Each row has a hidden value; after the row comes its group, the name of the range that the value falls in. Each part has its own.
[  20  133  134  -33  -90  -22  -48  -56   19   63  -30   25   86  -50
 -103  -20    7 -196  -15   39 -199    8  -91  148   18  -32  -12  126
   91 -138  -36   24   65  148  -51   63  174  123 -110   -6  -18 -114
   69  -81  -90  139  -56   84   21  103   88] -> <21>
[ 131   90  131  -62 -150 -213  -97 -109  250  193   29 -125  153  -12
 -131 -109   16  -44   73   92  109   73  -35   60  123  124  -13   38
  145  -73  134   90   61  -14    3   39 -103  -99   19   12  -58 -179
  135  -85  145  152   64  110   15   -8  153] -> <31>
[-157  -76   -2 -106   79   24  155  217  -35   68 -136  168 -144   -8
  -50   65  -18 -110 -153   41 -291 -257  132  169   75 -175 -116  -54
  -34    5 -103  112  156 -183 -124    3   42 -121 -327   37 -123   22
   16  243  102    7 -135  -31   30   46 -315] -> <22>
[-110 -153   33  173 -150 -125   72 -148   20   34   63  -75   69  -85
  112  -81  -25  -39   21  -90  152  229  -45 -125   43  109  -11  160
  -49   42   90 -175   59  156   15  137    1   39  -57  -42   52   25
  114 -112  -65   32   11  -34  142   98  161] -> <42>
[ 238    2  -95  308   75  114   11  116   92    4  -10   61  -63  -94
  143   43  -87  -71  -85  -61 -107  -98  127   85  131  -90 -171  141
   24   21 -147  -85  209 -109  -67  268  116 -130 -255   33  -10    8
  -33  142 -147  -50  -90   84   72  -46 -464] -> <40>
[-271  -87  116  203  154  263  129   75 -429   22   13  134 -146   73
   32   96 -118 -301 -198  -81 -224 -153  144  -24   25  -72 -161  -42
  -88   45 -171 -141 -134  151 -260   51  204   24 -148  -22  -51   24
  -99   16 -217  -55  -89 -198  145  -73 -229] -> <32>
[ 122  106   95  -91 -128 -103   39    1  162  133   90   14   94   18
  -20  -73   72   66  -20  111  169  -88  166  -25  109  -66  -72  -97
   59   58 -111   53   39  -98   23   -1 -122 -123  -19  153 -177    6
  114   67   35  136  -95  111  -55  -73   58] -> <31>
[  28    5   30   86    2 -109   14   11   65  132   29   53  -71  -33
  -69  -38 -116 -172   32   -8 -175   95  -71  -23  199  121  -54  153
   18   -9  -71  -80    8  101 -163   88   80    2  -92    5  -24 -146
  126  -41  -46   47   99  -75  186  -66 -168] -> <43>
[-165  107   99 -161   53 -175   87  256    7  274  -12  -33  -87  -34
 -219  -40    9   15 -133   68 -117 -250   -5 -110   84 -149  -30   38
    3 -225 -102  323   60 -155 -361   79  -32  -33    9   12 -295  145
   44  -65   77  136  -63  -79   59  -57  -60] -> <46>
[  80  113   92  -23 -151  171  -23  -11   61  142  -46   68  126  -67
 -223 -130  156   37   32  101  268   39  203  -97   43   -7 -204   45
  -21   81   12 -122   18   49   12   86  -17   -1 -257 -150   10 -102
  105  -77  -16  127  -35   30 -120 -142  115] -> <31>
[ 205  -41   63   86 -196  -43  -46  -36  238  201 -245 -199  240 -270
 -107 -150  138   79   81  231  469 -159  187   -2  188  -61 -114  101
  275  -26  114    6  274 -236   17  214 -211   -1  -69  -77  -12  -64
 -135  -32   51   78   -8  162 -157  119  135] -> <22>
[ -78 -254 -103  205  112  -41  190   71   66  -34    2  152 -211 -122
  106  117 -115  -15 -130  -72  -17  130  -38 -153   34   79 -203  133
  -82  -10 -136 -207  242   -5 -296  388  135  114 -133   12  -64   37
  -43  284 -160 -108  -39  -24  209  142 -261] -> <46>
[-282   15  124  -44  207  -94   85  163   47   98  143  126 -283   84
  -49  123 -150    2 -198  -46 -183  -28   11  -16  -77 -113  -36 -203
  -33 -183 -103  156   -1 -153 -305  133  139  -18   26   50 -290  105
   -9   52  -43   63 -100   30  131   -6 -188] -> <42>
[ -64 -130  107  105  127  247   57  -25 -342   24 -178  187 -115  130
   32   12  -45 -278 -209  -15 -166   25 -154   36 -253   49  -82   92
 -195   48  -70 -221 -140  321 -221   82  180   26 -200 -155  -30   -5
   42  -81   29    6 -284  -65   27  262  138] -> <31>
[-266 -189  113   86  -44  -56   91  -86  194 -124  -34   94   20  -87
   71   -9  -45    5   17  -38   33  181   17 -107  -70   25  -69    3
 -131  144  150 -164  111   44   32   79  105   32 -181  -12  -88  -45
  143  -70  -57   27 -154   52   94  215   77] -> <22>
[-291  223   25  -87  -82  -62   42   36    1  173  203   99  -60  123
 -108  -40  -61 -135   10 -118 -376  137  -75  -59  326   34   -2   38
  -65 -158  -61  213 -163  135 -168 -174  201   13 -135   41  -21  -99
  222  -67 -113   92  187 -181  262 -323 -357] -> <22>
[-315 -179  165  197   41  -26  -10  -24   60  162  -37 -142  -76   76
  232  -23 -116 -111 -141 -211  116   76  115    9  -41  -72  -43  -60
  -35  -94  384  112 -111 -232 -170  194   42 -239 -112 -116  -75  163
  -89 -233   78  -66 -147   62  101   34 -119] -> <42>
[-194  -43  172  159   -5  117  -19 -106 -115    5  -70 -108  152   53
   27  -38  -59  -69  -80  -27  119  -35   18 -105  -70  -23  -23  -53
  -40    8  138   14  -65  122  -42   51   55  -22   13  -57 -119  -44
  -45 -221  -22   41 -180   26   24  100  127] -> <42>
[ -64 -239   19  114 -241  154  149 -185 -245  117 -130  -81  160  -94
  153 -123  244   22  -96   84  515  -43  138  -49  -78  -35  -60   50
   -3  101   65 -195   37   54   67   58 -220  -18 -143 -142  143  244
  -45    4   33   13 -135   -8 -137  226  399] -> <42>
[  82  -36   31  227   52   79  115   26 -116  -38  179  214 -141   -7
   81   -8   -5  -25 -153  124  146  -15 -111  -41  -93   29  -90 -167
  -95   59 -302 -297  129  125  -71   74  -24  -39  -51   17  -86  177
  170  217  -63   64  -63   26   -9  151  133] -> <21>
[ 200   72  -19 -117 -300  136   40 -232   51   21    2  165  172  -38
  -51  -87  198   -5   63  125  237  172   92  101   34   37  -81   14
   45  144 -114 -267   62  196  265   12  -19  100 -267  -17  163 -130
  163  169  -42  130  -28  168 -152   18  240] -> <43>
[  -8  344  153 -103   43 -210 -116  154  225   13  130   35   57  106
 -244  -44 -200  -66   21   17 -456  -61 -160   66  143  -54   46  -85
  -16 -125 -107  279   86   91   16 -122  173  -83  -25  154 -317 -280
  276 -104   82  220  -45   60  123 -109 -173] -> <40>
[ 401  235   11  -31 -248  135  -83 -207  -39  125  -13   21  239   64
  -25  -80   87  -82   -2  130  190   68   20  123  152   19  -61   33
  211  -51 -240 -101  -19  234  117   89   40  155  -20   86   69 -226
  -50  136 -108  125  -31  207 -119  -35  122] -> <43>
[-334 -239  174 -115   98   15  135  -75 -368  170   48  -63  -74  108
   17  192   95  -40 -285  -15 -132 -159  239  109 -278    7  -58  -20
   44  -76   21  162 -197  -39 -314  -42  -80  -39  105   24  -69  138
 -224    6  -42   36 -124 -177  125  156   95] -> <32>
[ -99  -92  176  240  -58  -19  -29 -129   54   34  -65  -97  122  -27
  112  -66  -91 -188    5   33  107   -8  -32  -23  144   57  -54  -37
   84    6  146  -53   20   27  -72   42   28  -44    8   21  -61  -93
  -16 -109  -42  -10  -41   41   81  144   25] -> <21>
[  -4   79  -56  189  -85  174   89   56  -56   -1    7   45   71 -100
    8  -66   12 -144  -24  -16   26 -165   58   -8  207 -123 -107   27
  -50   43  -63  -72  202   19   60  104   54 -111 -318  -52   41   70
  136  100  -57   14   -6   29  -23 -156 -199] -> <42>
[-151  -83  176  148 -135   88    3  -63 -181  197 -164   33  -13  -47
  -71 -242   19 -251   36  179  259  -10  -89   53  147    5   27 -132
   49   35   65 -236  -58  106   31 -133  -94  -18 -176 -232   86   14
  125 -186  135   74   53  -73  -86  150  322] -> <34>
[ 135   17 -103   74 -166  -17   66  -37  -73  180  138   10  -19   17
  149  -82   11  -77    6  -85    1   28  243  156  243  -58   21   71
   57  133 -132 -110  -62  -36  185  -12 -104 -197 -234   55  156   65
  108   51  -23   49   98  -25   66 -259 -230] -> <34>
[ 237  -57 -122  207 -101   81   48  -16    9  101   53   46   -1 -117
   66   15   55   63  -42   -4  151  117  226   -7  173   53 -232  190
  107   20 -212 -203  141    7  -57  244   16   83 -163   14  135  -71
 -119  227 -236  -25   80  -26   91  -70 -255] -> <22>
[ 345  148  -52   92 -337  185   -9 -173 -139  141    6  113  161  237
  321 -172   15 -203  -43  -48  194  176  120  134  361  -40 -107  -46
   70  105 -258 -212 -194  221  215  -28   66  -23 -227  168  142 -137
    5  218  -75  -22  -89  124  -50 -152 -130] -> <43>
[-135   15   62    5  106  109   30  -35 -156  117  -42   56  -57  118
  -57   97  -97 -184 -152  -40 -208    7  -71  -19   13   66  -72   50
    7 -141  -44   81 -126  134 -336  136  185   85   -2  -13  -80 -117
 -107   20  -87    6  -35  -35  151  -25 -195] -> <32>
[  -7  -77  161  247  188 -134    7  263  -92   15   -4  -50  -94 -121
  -85   26 -130 -154 -177    9 -271 -244  -75   45 -108  -51 -147  131
  -48 -115  -98   15  280    9 -265  180   69  -92  -67  -22 -224   56
   46  -47   14   54 -154 -113  126  239   -2] -> <46>
[-135  -75  242   23   25  -22    4  -31  -54   81 -264 -235  297  -44
 -124  -50   27  -35  -95  156  126 -312  -56 -223 -100   14  -47   97
    6  -32  182  216   32   46 -288   77  -96  -22  173   -1 -308  -48
  -99 -252  107   91 -255   -5  -11  260  276] -> <32>
[  30  133  164  -34   51  197  -82   89 -118  262   -7  103 -112  121
 -111  -26   64 -125 -106   74 -171 -188  271  249   31 -132 -106 -108
   76  -24  -83  106 -219 -121 -102 -176   10 -206 -221  -68  -32  -22
    3 -116   10   92  -84  -56  -50 -132 -198] -> <43>
[ 335  225  -26 -236 -139    0  -68  -83  109  216  -97   96   65   97
   -2    5   94    1  -99   56 -131  126  -66  180   12  -42  -10  207
  162 -229 -221  150  -75   94 -137  153  158  198  -47  104  -33 -131
  -90   91  -84  137 -160  223  -30   97  -59] -> <21>
[ 232   20  -53  -23    0    8   23    4  129   27  -89  -24  175 -128
 -194   72  129  228 -113  187  129  -76  -59 -125 -113  107 -187  194
   62 -125 -129   89  312   49 -228  282  -41  142   51   17 -138 -124
  -96  228  -32  103  -89   98  -10  199   46] -> <22>
[ -96 -101   15 -229  -87  174  110  -83  -54  -92  -87  186  106    2
  -75  149  209  135 -171  -33 -109  139  214   59 -341  -13 -229  172
 -128   59  -26  -52   77  155  -20  131  161  189 -307  -20   20 -112
  -58  190 -115   76 -276   42  -12  205   82] -> <34>
[ 188   90  109  112   19   44 -131   -8   12   84 -111  119    0  237
   50 -132 -213 -255    1   46 -222   33 -104  162  206   61   -8 -113
  -10  119  -99  -74 -172  169   62 -177   84 -185 -150   75 -109 -330
  150  -68  159   32 -124   30   63   32 -192] -> <43>
[  14  149   19   -9 -161  -73   46  -81  -66   81  254  137  -40  111
   86  -85    1  -35  -33  -72 -104  238  -92  -17   77    3   54   33
  -77  -29 -270  -93 -133  280   49  -89  115   79  -53   99  -11   46
  252  -41 -151  134  -27  -30  118  -44   72] -> <46>
[ 148   16   81 -121 -238  -41  -52 -208 -108  172 -119  -34  180   28
  -53 -126  159  -58   12  197   13   22  -82  242    9   62   98   83
  164  -34  -82   -2  -55  213  137 -235 -119   69  -29   -8  101 -137
   66  -68   97  170  -51    7  -61  290  354] -> <22>
[-479 -325  248  156    4   96   62 -167 -234   27  -67 -285  163  -16
  128    9   67  -29 -137 -131  213 -156  297  -28 -335  -80   20  -22
  -98  138  488   58 -119  -96   27   12 -158 -277  -62 -181  -26  235
  -80 -412   94   21 -242  -61    2  151  298] -> <40>
[-327 -316   51   -7   33  162  166   66  -38   10 -173  155 -106  -71
   26   98  146   47 -215  -68   20   61  216   -4 -270  -43 -291  101
 -184   28  185  -68  115 -115 -225  195   90   -3 -408 -189   16  117
  -80  122   -3  -60 -235  -64   28  244  -47] -> <22>
[ 203  253  -56 -239 -372  102   -9 -174   96  208  -38  165  164   86
  -47 -133  188  -81   51   97   83  195    2  142  310   11  -79   40
  130  -84 -143    5  -65  148   99  -64   76  139 -266   44  161 -199
  104  217  -33  107   63  145  -88 -130  -39] -> <32>
[ 367   91 -334  -19  -43  -10  111  -49  160  100  261  204 -138   72
  166  157   30  196 -108  -60 -116  200   76   43  208   91 -124  133
   81  -75 -447    9   73  -14 -115  202   61   46  -63  245   60  -39
  -19  524 -246  -22   95   90  189 -192 -582] -> <46>
[  45  -33  -59  130 -125  199  175 -273 -512   74  284   91  -41  143
  295  121   79 -299 -171  -46  -95  -43  104  238  117   38   -2  -40
  120   17 -364 -189 -177  267    9 -114   19   10    1  165  250  139
  -41  304 -292  -24   80  -95  108  -83  -68] -> <31>
[ -10  -21  121   67    8   85  -26 -143  -89  138 -103 -113   82 -108
 -119   15   70  -36  -57  177  166 -138  -24   41  -94    0   41   26
  201 -138   16   29   35   21 -146  115  -53  107  126 -109  -24   12
 -145 -135  -69  112  -34   83  -57  195  227] -> <22>
[ -18   10   69   74   80   59   19  125  -57   34 -158   34    7 -186
 -207   17    2 -165  -55   47 -292 -168  -52   30  -61  -46  -96  299
  -29  -65  -38   -6  187   99 -211  172  155   73 -220 -128  -53  -45
   51 -125  -77   96  -95  -61   57  124  -50] -> <34>
[ -73 -184   42   68   46  283   10  -37  122   76 -289  152  -75  -34
   -4    9   16 -111  -37   -3   95   49  229   79  -25  -22 -213   12
  -33  143  233 -158  -14 -160  -81  199   87 -108 -434 -214   64 -115
  -70   -4   49  -80 -157  110  -60   39 -233] -> <43>
[-292 -224  230   74  -16  138   92 -169 -258  -73 -184 -114  237  -52
    6    9   86 -150  -96   90   56 -268   59  -32 -227  -17  -12   11
  -64  156  199  -31   -2  137  -30  -72  -74  -62  -33  -57  -85   47
  -10 -199   35   54 -260  -46  -39  314  363] -> <32>
[  78  192   13   67  -18   98  -39  -22  113   96  111  129 -101   73
   18   23 -164 -230  -45 -161  -37  209   48   97  154  -54 -102  -41
   54 -109  -34 -108  -11   12  -44  362  282   21 -224  -23   20 -112
   13   92 -126   26   36  233   40 -302 -293] -> <43>
[ -23   27  -15  -21   -3  118   51   40   84   35  -43  182  -62   68
   44   10  -21   37  -78  -47  -82   66  130  -21   52 -101 -117   -9
  -79   52 -121  -11  -36   -9  -49   73  150    5 -238   43 -102  -62
   28   65  -88   10 -190   66   40  -27 -269] -> <46>
[ 214  118  131   70 -181 -102 -218  -38  121  200 -216  -55  147  117
   -7 -279 -112 -209  119   88 -131   67 -126  238  318   29   59   30
  118    4   43   43  -92  125  186 -261    0 -139 -178   -3   -9 -357
  162 -242  231   91  -64   20   18  131  -20] -> <42>
[  16  193  148   -3 -109   81 -125 -168   15  240  -25 -130  172   -5
 -188 -135   57  -66   64   63  164   37  -19  -72   38   39   70   94
   96  -89  141   71 -186  113  -67   50  -10    8   33 -157   -2  -71
   60 -393  -17  179   39   72  -42 -136  183] -> <32>
[ 183  258   33  125 -130   38 -218  -60  249  176  -75  -24   92   48
  -39 -131 -142 -192  120  -54 -133  186  -43  144  400    8  -47   92
  182 -161   51   82  -42   48   32   64  235   18 -192  -29   60 -364
   19 -141  -75   36   81  134   83 -175 -374] -> <42>
[ 119  308  -74 -196  -97  -41   42  140  291  181   82   62   81  -53
 -241  -21   68  252  -34   23  144   68  112 -276  164  -76 -166  116
   13 -162 -172  189  126  -85 -213  345   86  144  -60   66 -208  -60
    9  131 -121  161   20  147    8 -335 -232] -> <34>
[ 322  186    3  112  -12   59 -127  -22   91  146   59  -85  100   23
  -51  -56    5   94  -21  108  109 -133  101  112   69  -44   11  -48
  155  -28 -110   90   36  -77   86   33 -117 -186   11   22  -66  -67
   10  -44   32  132  -25  150  -65  -98 -114] -> <40>
[ -39   93  125   65  -84   38  -23 -131   27  -66   48  -27  178 -194
 -209  -13   56  -65   57   51  -16   39  -63  -38 -125   30   -6  176
   11  -20   38 -120  165  238   46  145  122  161  -76 -110   14  -78
  149 -199 -168  191   -9   73   -2   74  279] -> <34>
[ 149  -63  -41  122 -155   23   19 -172   26  134  -42   49   36  156
  272  -14  -83  -37  -72   50  233  192   56   44  351   78 -118 -143
  226  -53 -205  -84  -68   27  -55   66   33  131   69  210   11 -225
 -252  340 -126  -96    7  102   97   77 -242] -> <22>
[  39  162   16   35  -58 -101    2   40   22  177  206  -40  -75 -151
 -152  -29    7  -66    5  -49  -66   18   42   90   47  -81   42  146
   91 -158  -85   -3  120   -8  -11  196   42    2 -110  -98   51  120
  142 -122 -107  178  136   34   45 -191   10] -> <42>
